In the rows, 128 means zero.
Facts:
Z5 η: Z746 Z414 Z117
Z673 η: Z182 Z437
Z881 η: Z937 Z364
Z439 η: Z978 Z609
Z76 η: Z61 Z904
Z227 η: Z570 Z537
Z750 η: Z188 Z59
Z770 η: Z223
Z113 η: Z621
Z264 η: Z352 Z609
Z312 η: Z145 Z984
Z199 η: Z168 Z381 Z621 Z526
Z812 η: Z834
Z123 η: Z97 Z824 Z463 Z414
Z781 η: Z509 Z206
Z868 η: Z502
Z796 η: Z811 Z145 Z877 Z669
Z821 η: Z208 Z701 Z469
Z757 η: Z788
Z795 η: Z208 Z543
Z121 η: Z701 Z453
Z754 η: Z658 Z724
Z992 η: Z628 Z25 Z766
Z204 η: Z152 Z707
Z417 η: Z59
Z930 η: Z779
Z269 η: Z595 Z871 Z495 Z969 Z984
Z961 η: Z88 Z788
Z890 η: Z497 Z719 Z463 Z223
Z79 η: Z208 Z262
Z254 η: Z900
Z368 η: Z392 Z870
Z851 η: Z798 Z499
Z765 η: Z499 Z377 Z957 Z691
Z346 η: Z111 Z814
Z230 η: Z440 Z526
Z8 η: Z969
Z473 η: Z991
Z267 η: Z352 Z159
Z664 η: Z440 Z364
Z34 η: Z980 Z825 Z571
Z678 η: Z749
Z864 η: Z502 Z232
Z348 η: Z97 Z478 Z570 Z379
Z903 η: Z359
Z289 η: Z355
Z228 η: Z126 Z633
Z189 η: Z593 Z883 Z65 Z581
Z13 η: Z126 Z429
Z548 η: Z61 Z88 Z671 Z393
Z679 η: Z609 Z373
Z751 η: Z967
Z222 η: Z463
Z202 η: Z160 Z436 Z453
Z708 η: Z669 Z863
Z116 η: Z543
Z894 η: Z773 Z581 Z984
Z785 η: Z359 Z605
Z376 η: Z463
Z827 η: Z980 Z991 Z304
Z6 η: Z440 Z957
Z144 η: Z825
Z550 η: Z491 Z239
Z723 η: Z528 Z232 Z25 Z28
Z108 η: Z900 Z609 Z633 Z111 Z863 Z726
Z709 η: Z773 Z991
Z261 η: Z481 Z724
Z38 η: Z347 Z466 Z416 Z571
Z127 η: Z45 Z834
Z211 η: Z188
Z688 η: Z61 Z349
Z882 η: Z126
Z792 η: Z158 Z338
Σ a <- Z746 Z5 Z160 Z673 Z846 Z28 Z881 Z439 Z900 Z148 Z88 Z555 Z377 Z349 Z781 Z815 Z754 Z992 Z896 Z877 Z440 Z237 Z707 Z364 Z491 Z961 Z157 Z368 Z232 Z633 Z159 Z724 Z967 Z473 Z664 Z61 Z749 Z526 Z65 Z100 Z463 Z129 Z14 Z483 Z788 Z497 Z308 Z304 Z709 Z834 Z97 Z261 Z734 Z188
Σ c <- Z379 Z863 Z883 Z45 Z117 Z113 Z621 Z264 Z812 Z522 Z123 Z126 Z821 Z795 Z495 Z825 Z771 Z930 Z991 Z824 Z373 Z937 Z811 Z685 Z262 Z8 Z543 Z34 Z857 Z13 Z548 Z751 Z202 Z206 Z355 Z980 Z393 Z959 Z723 Z101 Z179 Z500
Σ b <- Z870 Z239 Z93 Z570 Z76 Z227 Z750 Z347 Z770 Z691 Z392 Z359 Z628 Z381 Z199 Z701 Z450 Z868 Z796 Z223 Z757 Z121 Z672 Z283 Z658 Z502 Z208 Z890 Z921 Z760 Z346 Z425 Z537 Z436 Z215 Z267 Z871 Z678 Z168 Z499 Z171 Z571 Z145 Z478 Z189 Z581 Z719 Z679 Z708 Z111 Z182 Z144 Z605 Z904 Z550 Z108 Z38 Z25 Z882 Z726
Σ d <- Z352 Z481 Z773 Z528 Z768 Z686 Z269 Z766 Z969 Z851 Z595 Z139 Z765 Z645 Z230 Z671 Z58 Z864 Z311 Z360 Z412 Z593 Z222 Z978 Z814 Z785 Z376 Z6 Z59 Z984 Z466 Z416 Z462 Z211 Z509 Z792
λ Z669 <- Z746 Z227 Z450 Z877 Z58 Z61 Z679 Z111
λ Z688 <- Z5 Z528 Z798 Z204 Z254 Z4 Z894 Z723
λ Z348 <- Z379 Z645 Z671
λ Z894 <- Z160 Z28 Z628 Z126 Z890 Z814 Z376
λ Z254 <- Z863 Z673 Z900 Z148 Z815 Z766 Z811 Z526
λ Z204 <- Z870 Z502 Z230 Z685 Z168 Z145 Z463
λ Z116 <- Z239 Z481 Z969 Z34 Z412 Z984 Z429 Z179
λ Z903 <- Z846 Z352 Z522 Z223 Z707 Z751 Z978 Z497
λ Z827 <- Z93 Z45 Z903 Z211
λ Z127 <- Z158 Z881 Z368 Z289 Z228 Z304
λ Z437 <- Z570 Z770 Z199 Z495 Z8 Z436 Z581 Z788 Z959
λ Z72 <- Z439 Z633 Z709
λ Z414 <- Z883 Z765 Z864 Z571 Z593 Z222 Z466 Z734
λ Z417 <- Z76 Z750 Z621 Z773 Z754 Z991 Z159 Z548
λ Z453 <- Z347 Z691 Z392 Z283 Z208 Z139 Z346 Z724
λ Z429 <- Z117 Z349 Z123 Z868 Z499 Z65 Z129 Z206 Z500
λ Z79 <- Z113 Z237 Z851 Z543 Z664 Z202
λ Z312 <- Z88 Z453 Z658 Z595 Z967 Z473
λ Z779 <- Z264 Z152 Z781 Z414 Z182 Z308
λ Z445 <- Z359 Z609 Z824 Z348 Z827 Z669 Z261 Z462
λ Z469 <- Z72 Z338 Z930 Z871 Z171 Z904 Z101
λ Z152 <- Z555 Z425 Z537 Z215 Z708 Z6 Z188 Z726
λ Z609 <- Z381 Z121 Z157 Z144
λ Z4 <- Z377 Z796 Z771 Z749 Z59 Z416 Z25
λ Z51 <- Z812 Z825 Z440 Z491 Z760 Z393
λ Z289 <- Z701 Z757 Z768 Z857 Z478 Z355 Z38
λ Z957 <- Z821 Z795 Z364 Z262 Z678 Z100 Z13 Z980 Z108
λ Z395 <- Z672 Z961 Z937 Z51 Z957 Z189
λ Z338 <- Z992 Z896 Z417 Z921 Z437 Z834 Z792
λ Z798 <- Z686 Z269 Z311 Z360 Z14 Z97
λ Z158 <- Z373 Z232 Z719 Z605 Z882
λ Z228 <- Z267 Z785 Z483 Z550 Z509
Π brutres <- Z746 Z379 Z160 Z863 Z870 Z673 Z239 Z846 Z28 Z570 Z883 Z76 Z227 Z750 Z117 Z900 Z392 Z264 Z359 Z628 Z312 Z72 Z555 Z152 Z381 Z199 Z522 Z349 Z701 Z123 Z781 Z450 Z868 Z223 Z121 Z754 Z798 Z453 Z672 Z992 Z896 Z445 Z825 Z417 Z771 Z283 Z930 Z877 Z440 Z237 Z766 Z707 Z991 Z208 Z969 Z961 Z890 Z824 Z79 Z373 Z921 Z254 Z760 Z139 Z414 Z765 Z232 Z633 Z645 Z159 Z425 Z537 Z724 Z685 Z967 Z262 Z671 Z436 Z473 Z215 Z267 Z871 Z678 Z779 Z311 Z61 Z171 Z348 Z571 Z289 Z65 Z412 Z51 Z228 Z957 Z189 Z581 Z13 Z463 Z719 Z129 Z679 Z751 Z202 Z708 Z116 Z483 Z182 Z206 Z355 Z144 Z788 Z393 Z497 Z550 Z59 Z429 Z101 Z108 Z466 Z97 Z38 Z734 Z188 Z462 Z211 Z25 Z500 Z792 Z726
Π drokom <- Z5 Z881 Z377 Z469 Z686 Z658 Z502 Z368 Z811 Z8 Z58 Z664 Z168 Z360 Z145 Z111 Z14 Z6 Z605 Z304 Z261 Z127 Z179 Z688
Π tusum <- Z395 Z93 Z158 Z439 Z347 Z45 Z770 Z691 Z113 Z621 Z88 Z352 Z812 Z773 Z126 Z821 Z495 Z204 Z768 Z609 Z364 Z491 Z937 Z851 Z595 Z4 Z346 Z34 Z499 Z864 Z749 Z903 Z526 Z857 Z478 Z437 Z548 Z222 Z894 Z785 Z827 Z980 Z959 Z723 Z984 Z709 Z834 Z509
Π ruga <- Z148 Z481 Z796 Z528 Z757 Z795 Z815 Z338 Z269 Z157 Z230 Z543 Z100 Z593 Z978 Z814 Z376 Z669 Z904 Z308 Z416 Z882

Known rows:
[114 114 128 149 171  79 146 122 166 140 117 136 113 157 130 122 127 133
 184 135 174 133 104 178 132 132 119 192 153 134 130  94 134 112 156 101
 127 160 131 111 148] : Z269
[114 110 142 119 128 123 123 123 120 136 105 124 124 156 144 140 135 130
 141  86 125 118 142 120 136  88 115 138 115 138 138 138 137 118 119 106
 126 137 161 134 116] : Z795
[114 118 137 113 103 148 112 142 128 133 120 149 132 155 152 128 160 121
 114  92  95 117 133 124 152 108 125 118 101 117 122 141 143 132 105 113
 138 120 135 135 117] : Z51
[118 124 127 134 146  93 151 120 149 131 137 109 116 110 115 106 116 115
 158 116 168 152 108 165 139 136 126 158 156 127 140 113 124 126 139 124
 132 139 113 116 134] : Z211
[123 123 124 146 151  71 159 136 135 149 138 117 141 130 101 112 128 120
 153 128 142 153  96 139 165  96 105 154  91 123 134  87 105 136 124 100
 178 122 140 142 122] : Z550
[120 124 141 139 150  88 157 126 144 139 129  83 113 131 111 115 114 131
 176  95 172 150 113 173 147 124 116 160 152 134 140 121 122 124 146 114
 134 143 122 119 122] : Z765
[133 154 134 125 165   8 141 143 125 172 124 142 129 174  85  89 143 105
 151 160 139 168 100 134 137  90 106 176 104 126 106  82 100 135  96 104
 163 141 170 119 141] : Z108
[124 118  98 147 140 110 157 136 144 130 148 143 143  93 105 113 128 108
 133 131 132 159  88 122 152 111 122 148  86 126 131  87 115 144 126 124
 184 121 115 150 138] : Z628
[112 122 150 113 104 133 112 137 125 142 114 141 134 163 153 132 159 125
 125  85  97 117 138 125 154  99 119 122  97 116 124 146 140 129 104 104
 141 126 143 131 108] : Z289
[ 92 124 115 130 105 132 117 172  97 131 119 138 123 168 146 118 143 130
 103 113  95 107 123 125 154  98 113  85  95 107 117 152 152 147 121 108
 107  99 156 132  84] : Z72
[135 139 161 138 118 190  97  98 130  98 115 147 126 117 149 164 108 167
 115 201 135  83 179 144  85 196 150  95 182 116 131 170 118 110 150 148
  90 147  96 106 131] : Z304
[122 119 106 147 147  92 153 138 136 139 144 133 141 113 105 113 126 114
 130 137 132 157  91 132 158 103 114 143  86 124 133  84 114 141 125 115
 176 116 130 143 133] : Z283
[131 133 161 115 118 153 118  94 118 112  89 122 106 146 135 163 107 151
 148 110 145 113 195 128  89 137 142 133 190 137 139 171 148  88 127 123
  75 169 134 112 127] : Z673
[127 133 130 114 124 164 112 106  98 113 113  90 100 147 136 155 102 155
 105 133 119  98 167 124  95 145 144  93 182 137 131 166 140  88 144 143
  40 148 144  99 118] : Z896
[122 128 165 104  98 129 123 146 109 141 111 109 126 171 141 131 152 129
 147  39 105 130 150 119 165  84 109 127 103 125 128 161 136 132  93  97
 153 125 146 144  97] : Z348
[123 123 147 131 126 167 111  93 129 111  92 138 109 153 144 177 110 164
 135 153 138  89 179 150  92 156 142 125 185 123 131 154 149  85 148 118
  65 174 133  98 136] : Z473
[127 125 132 111 121 169 115 104 119 101 104 122  98 142 141 160 104 145
 131 104 131 104 177 110  82 139 145 127 183 146 140 166 156  86 136 137
  60 156 130 115 138] : Z308
[132 128 128 103 105 154 101 145 120 150 149 107 141 154 157 130 160 128
  90 113  83  96 111 116 153 127 126  89  92 123 113 134 125 137 121 132
 118  93 146 130 103] : Z437
[119 124 122 142 168  47 144 137 151 159 123 162 131 164 108 111 140 114
 160 152 144 149  92 138 144  93 106 185  97 126 119  70 113 128 124  91
 172 143 158 133 148] : Z796
[141 173 142 118 122  90  99 137  80 136  99 117  95 185 120 133 105 150
 120 170 145 101 182 117  64 136 133 106 199 124 111 180 148 117 131 134
  26 137 169  99 108] : Z439

Rows:
No name comes twice in this set of rows, the named rows included.
[146 140 118 115 113 181 105 111 105 113 130  93 113 126 142 159 104 152
  93 146 124  89 161 113  85 167 150  82 180 138 126 168 142 102 150 159
  43 127 128 111 120] -> Z834
[149 138 136 131 135  97 155 135 133 137 146  68 120 107 112 106 112 120
 165  90 175 156 116 145 136 133 121 152 156 144 143 132 123 139 139 135
 141 112 112 136 117] -> Z222
[145 138 121 128 151  70 147 141 114 173 174  55 148 123 103 111 123 119
 126 124 135 145  86 127 170 101 107 124  87 138 133  90  88 132 133 122
 164  90 152 147 100] -> Z770
[107 124 126 136 128 118 122 142  92 139 112 109 123 162 135 127 124 140
 111 126 113 110 131 130 139  98 113  96 117 119 123 145 133 132 127 113
 100 115 169 122  92] -> Z930
[115 105  95 149 151 135 151 126 166 112 138 139 114 102 127 117 118 122
 149 122 158 141  91 148 125 146 135 167 143 142 133  97 140 126 161 136
 132 136  97 120 164] -> Z416
[119 121 125 103  87 171 118 147 112 118 135 130 131 122 146 118 150 104
 104  56  85 132 135  99 151 107 129  97  94 125 132 153 145 143  98 134
 144 104 118 150 113] -> Z414
[126 135 150 111 129  91 113 127 112 144 103 138 123 166 130 121 147 122
 132 116 113 129 146 120 119  99 119 137 124 127 115 136 130 132 100 118
 122 141 168 116 125] -> Z13
[114 107 115 135 121 169 116 124 136 117 118 162 140 117 148 144 142 135
 107 141 101 107 127 125 130 131 135 114 108 119 126 125 141 132 132 129
 127 128 126 124 138] -> Z825
[126 124 125 151 150  83 159 141 134 147 131 119 141 135 102 120 126 127
 157 119 137 158  94 138 167  93 103 158  88 129 129  89 108 133 125 101
 186 125 132 143 128] -> Z121
[144 151 152 154 146 116 142 139 140 121 141 108 125 112 109 109 116 146
 163 154 160 147 110 160 131 170 128 139 154 136 123 130  91 153 145 146
 166 115  81 116 135] -> Z58
[135 123 136 118 110 143 112 124 131 129 130 147 145 108 147 132 143 118
 108 122 123 110 138 112 124 129 129 121 114 117 130 138 140 141 120 135
 128 114 132 144 118] -> Z45
[136 147 121  98 126 150 102 108  93 116 121 106  98 154 127 139 111 141
  96 148 104 105 160 107  75 152 155  96 182 144 118 157 134  93 128 161
  34 148 149  89 141] -> Z159
[120 117  99 148 150 130 152 129 155 114 141 129 119  99 123 116 119 130
 141 141 151 140  92 161 133 154 136 147 146 130 129 103 131 133 158 136
 130 133  93 113 150] -> Z466
[133 127 128 144 148  87 165 146 120 143 131  98 137 129  93 115 121 127
 158  95 138 169 101 126 165  86 104 155  91 139 129 100 109 142 119 109
 189 121 134 152 127] -> Z227

The same objects again, as new rows of numbers:
Known rows:
[182  66  73 138 132 119 154 133  66 112 138 154 158 199] : Z877
[134  80 144 138 155 138 115 157  79 139 176 145 156 109] : Z230
[179  95 108 204 159  84 176 143 103  90 133 135 168 177] : Z463
[131 102 157 144 143 131 153 128  62 149 172 143 139 132] : Z481
[134  91 132 131 156 103 125 126  78 138 176 176 132 152] : Z462
[124  87 115 102 148 110 100 145  76 114 181 152 117 133] : Z38
[131 118 138 131 158  97 144 136  72 122 177 156 116 159] : Z239
[125  76 121 124 158 107 110 118  78 132 180 186 136 148] : Z211
[155 104 123 148 177 132 159 157  70 151 169 175 128 134] : Z814
[132  85 131 133 158 102 122 119  79 140 176 180 132 154] : Z645
[149 144 100 130 154 117 161 133  46 138 178 191 114 146] : Z726
[141 136 108 136 170 126 176 123  57 159 173 198 124 162] : Z609
[149  97 136 129 157  99 130 130  75 135 180 164 126 138] : Z412
[176  84  94 160 107 112 145 134  67  89 143 125 169 159] : Z555
[146  88 119 116 120 114 165 162  92 142 144 140 106 168] : Z495
[134  82 120 124 154 107 115 126  77 128 183 152 126 117] : Z864
[134 132 153 131 136 111 143 128  67 131 177 154 138 146] : Z152
[127 104 123 123 155 103 118 137  68 114 182 163 123 131] : Z289
[141  92 133 128 159 108 135 122  77 132 170 153 124 126] : Z768
[182  83 104 166 138  94 170 129  80  96 137 120 146 185] : Z440

Rows:
No name comes twice in this set of rows, the named rows included.
[145 109 148 126  90 117 172 161  88 141 146 130 116 182] -> Z991
[129 127 100 138 161 131 165 127  51 152 177 194 123 168] -> Z111
[208 106  63 172 144 115 177 161  69 112 135 172 157 174] -> Z900
[159  69  88 180 137  94 159 115  89  93 139 149 164 183] -> Z746
[139  80 124  75 158 124 101 168  79 133 170 152 129 143] -> Z894
[100 103 121 153 135 112 105 123  76 115 186 172 159 118] -> Z348
[149  93 158 115 141 136 149 130  56 152 178 132 130 140] -> Z593
[142 116  68 115 147 127 112 150  54 123 195 202 120 103] -> Z108
[143 103 132  82 119 134 110 154  61 135 181 157 134 140] -> Z312
[185  51  83 127 119 106 125 147  77  91 150 125 150 169] -> Z473
[148  69 135  99 140 149  94 167  66 147 180 144 152 123] -> Z269
[128  80 132 172 183 114 130 148  92 130 177 154 140 105] -> Z376

